Here is a tiny trained network, its code and every weight. The questions are about switching its units off for an input and a class, where a switched-off unit gives its printed mean instead of its output.

import numpy as np


def w(rows, s, z=0):
    codes = np.array(rows[::2]) - 128.0
    scale = np.full(codes.shape[1], s)
    scale[-1] = z or s
    return codes * scale


def f(y):
    return np.maximum(y, 0)


def log_softmax(a):
    a = a - a.max(-1, keepdims=True)
    return a - np.log(np.exp(a).sum(-1, keepdims=True))


def net(x, mask):
    res = np.array(x, float).reshape(1, 8) / 4 @ E
    y = f(res @ A[0][:, :-1].T + A[0][:, -1])
    res = res + np.where(mask, y, B[0][:, -1]) @ B[0][:, :-1]
    return log_softmax(res[-1] @ U[:, :-1].T + U[:, -1])


A, B = {}, {}
E = w([
[129,254,67,169,154,96,157,105],'x0',
[175,143,69,88,132,195,167,221],'x1',
[74,170,173,179,92,168,222,117],'x2',
[47,138,96,123,116,184,180,89],'x3',
[199,138,66,166,116,118,140,55],'x4',
[184,48,104,127,211,138,181,133],'x5',
[112,97,152,155,188,66,175,65],'x6',
[70,146,31,125,90,67,204,194],'x7',
],0.0096)
A[0] = w([
[181,103,40,44,162,123,97,189,244],'N0',
[92,134,139,145,70,108,180,37,129],'N1',
[40,100,197,81,107,118,47,78,177],'N2',
[199,90,90,134,155,32,96,125,138],'N3',
[184,84,87,138,159,37,113,116,201],'N4',
[180,80,130,145,241,88,134,112,121],'N5',
[174,123,130,102,170,195,171,108,98],'N6',
[155,137,162,135,102,178,119,130,103],'N7',
[114,132,41,104,100,76,125,126,143],'N8',
[13,118,182,100,92,96,113,87,163],'N9',
[126,142,137,118,171,41,173,225,253],'N10',
[105,70,234,50,137,147,72,158,204],'N11',
[176,102,67,59,171,150,96,210,236],'N12',
[154,145,138,142,108,69,178,178,157],'N13',
[85,126,75,135,97,107,176,119,188],'N14',
[154,85,39,142,255,138,149,89,135],'N15',
],0.0096,0.0028)
B[0] = w([
[164,145,152,113,80,54,172,129,241],'N0',
[148,144,109,88,111,124,160,176,227],'N1',
[191,122,157,191,136,83,139,212,246],'N2',
[178,85,160,243,110,22,92,102,238],'N3',
[254,144,172,149,175,83,147,102,239],'N4',
[172,73,238,185,248,134,56,67,248],'N5',
[114,123,44,147,113,217,151,133,188],'N6',
[91,122,96,109,53,68,107,93,167],'N7',
[167,177,147,121,170,76,106,159,187],'N8',
[192,127,123,156,159,112,139,192,231],'N9',
[109,169,113,75,42,43,146,192,209],'N10',
[186,96,166,154,93,112,148,190,249],'N11',
[139,135,85,89,106,23,204,213,236],'N12',
[76,142,10,170,53,110,116,198,177],'N13',
[116,141,193,51,91,100,198,182,202],'N14',
[124,183,160,142,171,152,162,88,252],'N15',
],0.0076,0.011)
U = w([
[146,210,151,166,56,229,95,114,158],'0',
[141,168,72,10,43,67,193,223,202],'1',
[172,137,180,206,117,69,88,149,120],'2',
[63,148,40,103,3,131,86,107,95],'3',
[123,157,130,110,240,178,162,54,4],'4',
],0.0071,0.0034)

Each question gives the input, the list of numbers given to net, and the class t.
The units are the neurons (one row each of A and B). Each row of codes is followed by its name. A weight is (code - 128) times the scale printed after its matrix; where a second scale follows, it is the last column's (A, B and U).
mask holds one flag per neuron, in row order. A switched-off neuron (its flag False) gives its mean, the last column of its row in B, instead of its output. The means were averaged over made-up inputs and are rounded, as every weight is.
A unit's drop is (log p(t) with every unit on - log p(t) with that unit switched off) / (log p(t) with every unit on - log p(t) with every unit switched off).
The circuit of an input: a set's keep is (log p(t) with only the set's units on - log p(t) with every unit switched off) / (log p(t) with every unit on - log p(t) with every unit switched off). Starting from the 12 units with the biggest drops (on a tie, the unit counted first), units are removed one at a time, each time the one whose removal leaves the highest keep (on an exact tie, the one counted first), for as long as the keep stays at least 0.8.
units of the circuit, in order: the units of the circuit, biggest drop first
k most important neurons: the k neurons with the biggest drops, biggest first
drop when u is switched off: that unit's drop, to one decimal
input [2,2,-8,7,3,8,5,-2], class 4: units of the circuit, in order : [N15]
input [7,-2,-1,6,-2,-8,-5,-4], class 0: units of the circuit, in order : [N12 N3]
input [-6,-8,8,6,4,3,2,-1], class 1: 3 most important neurons : [N1 N5 N3]
input [-1,-8,8,1,1,-1,-3,3], class 1: 2 most important neurons : [N5 N1]
input [-1,1,0,-1,7,-8,-8,-3], class 0: 2 most important neurons : [N12 N10]
input [8,-4,1,2,2,-7,2,-1], class 1: 3 most important neurons : [N5 N1 N3]
input [8,-8,3,0,-4,-6,-8,1], class 1: 2 most important neurons : [N5 N3]
input [2,7,0,8,1,-5,5,-5], class 3: 2 most important neurons : [N5 N4]
input [-7,-2,-8,3,-3,0,-7,-4], class 1: 2 most important neurons : [N12 N5]
input [2,0,4,-7,-5,-2,5,1], class 1: 3 most important neurons : [N10 N5 N3]
input [-8,3,-3,4,-7,2,-4,-7], class 1: 2 most important neurons : [N12 N5]
input [4,1,8,5,8,8,-4,1], class 4: 4 most important neurons : [N12 N15 N10 N0]
input [4,-5,0,-8,-5,-2,0,5], class 1: 3 most important neurons : [N10 N5 N13]
input [4,-8,4,0,3,-4,6,5], class 1: drop when N14 is switched off : 0.0
input [3,8,8,-1,3,-4,7,-2], class 1: drop when N5 is switched off : 0.2
input [0,3,5,1,8,-3,1,0], class 1: drop when N12 is switched off : -0.1
input [7,-2,-1,4,7,3,-8,-1], class 0: drop when N12 is switched off : 0.5
